Each row has a name. After each piece below comes the name of the row it's from, unless a question asks for something else. Each question is about the rows just above it. Places in a row count from 1.

K: [ 55 165  61 106 133 109 141 151 115 108 128 116 130 160 123 127 135 136
 155  81  83 133 125 186 179 110 132 158]
J: [ 98 109  94  78 169 166 185 146 106 126 169 117 126  79 111 143 139 134
 148  89 101 106 188 119 153  99 110 149]
Z: [139 142 134 151 118 108 103 144 145 138  85 136 123 155 160 127 130 135
 136 151 138 143  99 134 125 156 165 141]
M: [ 98 109  94  78 169 166 185 146 106  99 169 117 126  79  99 125 139 103
 148  89 101 106 188 119 153  99 110 149]
The row with [ 55 165  61 106 133 109 141 151 115 108 128 116 130 160 123 127 135 136
 155  81  83 133 125 186 179 110 132 158] is : K
q: [ 98 109  94  78 169 166 185 146 106  99 169 117 126  79  99 125 139 103
 148  89 101 106 188 119 153  99 110 149] : M
Row and place where [155 160 127] starts: : Z, 14
Row and place where [123 155 160 127 130 135 136] starts: : Z, 13

X: [157  47 141 157 166 114 117  84  86 106 160  53 118 157  83 129  95  46
  88 109 137 124 133 108 143 114 104 198 161  83 128 144 133 116 118 111
 144 104 119 179  99 124  98 100 157 135 141]
L: [144  49 131 145 167 136 133  71  93  87 164  63 148 159  64 130  80  35
 123 128 123 139 155  96 177 116 112 181 175  78 132 150 117 122  95 122
 118 114 101 198 140 170 110  78 122 152 134]
U: [112 151 119 121 103  87 128 177 111 139 133 170 125 145 101 122 111 141
 167 162 126 157 173 170  92 107 183 139 136  69 135  81 138 148  86 136
 203 102 145 122 107 101  86 135 143 133 100]
T: [156  50 129 155 165 106 111  87  92 107 155  50 119 156  82 126  93  40
  90 106 135 123 130 104 146 116 115 190 158  88 122 142 139 115 117 108
 144 100 115 175 145 128 107  52 151 138 134]
Y: [150  48 136 156 163 106 119  79  92  96 157  46 118 157  84 127  90  45
  95 106 140 122 131 105 144 111 111 193 160  84 126 145 142 115 114 105
 146 105 122 177 145 130 100  52 148 141 139]
B: [151  49 136 153 169 110 114  87  93  99 163  51 122 156  76 126  91  48
  95 111 141 178 132 104 141 112 113 193 162  85 126 140 137 121 116 110
 146 108 120 177 142 122 104  57 156 136 135]
G: [115 140 138 134  82 108 106 210 121 134 155 166 141 122 115 133 121 134
 165 165 136 189 179 153  90  94 172 132 135  96 132  64 121 158  81 145
 195  98 123 105 128 104  66 124 134 155  80]
The row with [157  47 141 157 166 114 117  84  86 106 160  53 118 157  83 129  95  46
  88 109 137 124 133 108 143 114 104 198 161  83 128 144 133 116 118 111
 144 104 119 179  99 124  98 100 157 135 141] is : X
Among the named rows, does one hold [210 121 134 155] next to each other, in this order? : yes
[151  49 136 153 169 110 114  87  93  99 163  51 122 156  76 126  91  48
  95 111 141 178 132 104 141 112 113 193 162  85 126 140 137 121 116 110
 146 108 120 177 142 122 104  57 156 136 135] is in which row? : B
q: [ 64 130  80  35 123 128 123 139 155  96 177] : L
Among the named rows, does one hold [172 132] next to each other, in this order? : yes
Row and place where [166 141] starts: : G, 12

W: [154 146 151 127 121 130 128 133 138 112 157 123 128 152 146 145 155 115
 121 146 148 107  31 132 114 138 127 113  85]
Q: [110 151  81  72  75 105 113 142  59 129  88 130 120 111 101 103  98 117
  97 123  52 178 143  89 157  96 124 149 116]
R: [ 95 153 115 118 105 139 148 153  75 131 107 161 139 112 108 106 111 149
 147 144  86 173 170 155 136 131 147 136 155]
H: [ 77 130 151 131 128 126 156 129 136  84 118 126 145 122 121  85 113 143
 120 151 148 146 148 144  62 123 139  81 165]
Which row holds [111 149 147]? : R
Is [157 123 128 152 146] printed in one of the named rows, side by side and in this order? : yes

N: [204  64 109 137 124 189 117 129]
P: [143  63 179 154 182 155  64 119]
C: [173 109 137 147 183 156  64 116]
S: [208 168 112 136 138 189 111 128]
Which value is in both C and P? : [64]
Does one of the named rows hold [147 137] side by side, in this order? : no
[ 64 109 137] is in which row? : N
Shared by N and P: : [64]
Among the named rows, does one hold [124 189 117] next to each other, in this order? : yes

